Below is a small trained network, with its code and all its weights. Each question gives an input and a target symbol and asks what happens when units are switched off, that is, made to give their printed mean instead of their output.

import numpy as np


def w(rows, s, z=0):
    codes = np.array(rows[::2]) - 128.0
    scale = np.full(codes.shape[1], s)
    scale[-1] = z or s
    return codes * scale


def norm(h):
    return h / np.sqrt((h * h).mean(-1, keepdims=True) + 1e-5)


def f(y):
    return y / 2 * (1 + np.tanh(0.7978845608 * (y + 0.044715 * y**3)))


def softmax(a):
    e = np.exp(a - a.max(-1, keepdims=True))
    return e / e.sum(-1, keepdims=True)


def log_softmax(a):
    a = a - a.max(-1, keepdims=True)
    return a - np.log(np.exp(a).sum(-1, keepdims=True))


def net(x, mask):
    ids = ['ΘΠΩβεηλμξψ'.index(c) for c in x.split()]
    T = len(ids)
    res = E[ids] + P[:T]
    r = norm(res)
    for j in range(2):
        rows = slice(4 * j, 4 * j + 4)
        q, k, v = (r @ M[0][rows].T for M in (Q, K, V))
        z = softmax(np.where(np.tri(T) > 0, q @ k.T / 4**0.5, -1e9)) @ v
        o = O[0][rows]
        res = res + np.where(mask[j], z, o[:, -1]) @ o[:, :-1]
    y = f(norm(res) @ A[0][:, :-1].T + A[0][:, -1])
    res = res + np.where(mask[2:6], y, B[0][:, -1]) @ B[0][:, :-1]
    return log_softmax(norm(res)[-1] @ U[:, :-1].T + U[:, -1])


Q, K, V, O, A, B = {}, {}, {}, {}, {}, {}
E = w([
[115,238,134,37],'Θ',
[155,140,147,115],'Π',
[35,117,197,162],'Ω',
[152,65,110,98],'β',
[116,92,66,194],'ε',
[158,113,164,172],'η',
[112,67,104,195],'λ',
[157,114,164,171],'μ',
[254,43,91,111],'ξ',
[107,222,136,221],'ψ',
],0.009)
P = w([
[194,148,172,1],'0',
[181,144,159,30],'1',
[173,144,139,48],'2',
[165,150,130,68],'3',
[159,158,122,84],'4',
[151,158,116,93],'5',
[150,155,110,110],'6',
[142,162,105,116],'7',
[144,161,102,128],'8',
[142,167,99,132],'9',
[142,167,97,140],'10',
[141,175,90,145],'11',
[137,173,90,152],'12',
],0.003)
Q[0] = w([
[147,99,88,120],'h0',
[83,163,99,36],'h0',
[131,98,108,227],'h0',
[154,105,158,255],'h0',
[93,174,163,152],'h1',
[152,94,150,112],'h1',
[18,72,14,106],'h1',
[36,116,107,172],'h1',
],0.0096)
K[0] = w([
[136,85,110,163],'h0',
[195,64,78,26],'h0',
[26,158,92,254],'h0',
[18,194,197,246],'h0',
[106,173,158,159],'h1',
[186,70,120,113],'h1',
[3,47,52,124],'h1',
[52,90,73,234],'h1',
],0.0073)
V[0] = w([
[154,178,103,143],'h0',
[2,151,154,129],'h0',
[111,116,89,157],'h0',
[71,50,183,145],'h0',
[165,206,123,154],'h1',
[52,72,138,192],'h1',
[177,23,107,87],'h1',
[212,94,103,43],'h1',
],0.005)
O[0] = w([
[186,227,206,187,95],'h0',
[85,197,4,135,74],'h0',
[68,155,170,73,122],'h0',
[36,58,114,100,175],'h0',
[141,8,36,54,96],'h1',
[147,197,196,97,97],'h1',
[62,234,118,163,252],'h1',
[85,181,65,189,235],'h1',
],0.0032,0.0031)
A[0] = w([
[184,170,111,200,103],'n0',
[78,110,47,127,2],'n1',
[109,253,113,232,43],'n2',
[88,179,93,186,206],'n3',
],0.006,0.0022)
B[0] = w([
[1,134,74,134,184],'n0',
[61,165,102,186,172],'n1',
[220,132,130,174,207],'n2',
[121,139,145,35,253],'n3',
],0.0068,0.0023)
U = w([
[242,38,90,54,207],'Θ',
[118,19,66,177,182],'Π',
[3,133,31,101,79],'Ω',
[154,187,139,5,238],'β',
[137,158,103,120,5],'ε',
[172,80,204,165,50],'η',
[44,117,254,94,210],'λ',
[160,96,183,147,57],'μ',
[108,123,145,199,101],'ξ',
[190,221,132,217,144],'ψ',
],0.0085,0.0025)

Each question gives the input, a string of symbols that net reads in full, and the target symbol t.
The units are the heads (4 rows each of Q, K, V and O) and the neurons (one row each of A and B). Each row of codes is followed by its name. A weight is (code - 128) times the scale printed after its matrix; where a second scale follows, it is the last column's (O, A, B and U).
mask holds one flag per unit, heads first, then neurons. A switched-off unit (its flag False) gives its mean, the last column of its rows in O or B, instead of its output. The means were averaged over made-up inputs and are rounded, as every weight is.
A unit's drop is (log p(t) with every unit on - log p(t) with that unit switched off) / (log p(t) with every unit on - log p(t) with every unit switched off).
The circuit of an input: a set's keep is (log p(t) with only the set's units on - log p(t) with every unit switched off) / (log p(t) with every unit on - log p(t) with every unit switched off). Starting from all 6 units, units are removed one at a time, each time the one whose removal leaves the highest keep (on an exact tie, the one counted first), for as long as the keep stays at least 0.8.
units of the circuit, in order: the units of the circuit, biggest drop first
top k neurons: the k neurons with the biggest drops, biggest first
which heads matter: for each layer, one digit per head in row order, 1 if its drop is at least 0.15 and else 0, layers parted by /
drop when u is switched off: that unit's drop, to one decimal
input λ ε λ λ ε ε β Ω β η λ, target Ω: which heads matter -> 10
input λ η β η η λ η Π, target Θ: units of the circuit, in order -> (h1)
input λ Θ η Θ η ψ μ η β η β λ, target ψ: which heads matter -> 11
input λ λ β μ β, target Π: top 3 neurons -> (n3, n0, n2)
input Θ λ ψ λ ε, target ψ: units of the circuit, in order -> (h0, h1)
input ξ Π β ε ε μ λ η, target Π: top 2 neurons -> (n0, n1)
input λ ε β Π λ ξ β, target Π: top 3 neurons -> (n3, n2, n0)
input β ξ β ξ η μ β β, target Ω: which heads matter -> 01
input β Ω Θ λ μ λ Ω β Π ξ Π, target Π: top 3 neurons -> (n3, n2, n0)
input Θ β β λ β ξ Θ η β Θ μ Π μ, target Π: top 2 neurons -> (n0, n2)
input β λ μ β β η β β, target Ω: top 2 neurons -> (n1, n3)
input ψ μ Π η β β Ω β η, target Ω: drop when h0 is switched off -> 0.4
input β Π Π μ η, target Π: drop when n2 is switched off -> 0.1
input η μ λ η λ λ, target λ: drop when h1 is switched off -> 0.7
input β μ ξ μ Ω ε Π β ε β Π, target Π: drop when n2 is switched off -> 0.1
input Π μ λ Ω μ, target Ω: units of the circuit, in order -> (h0)
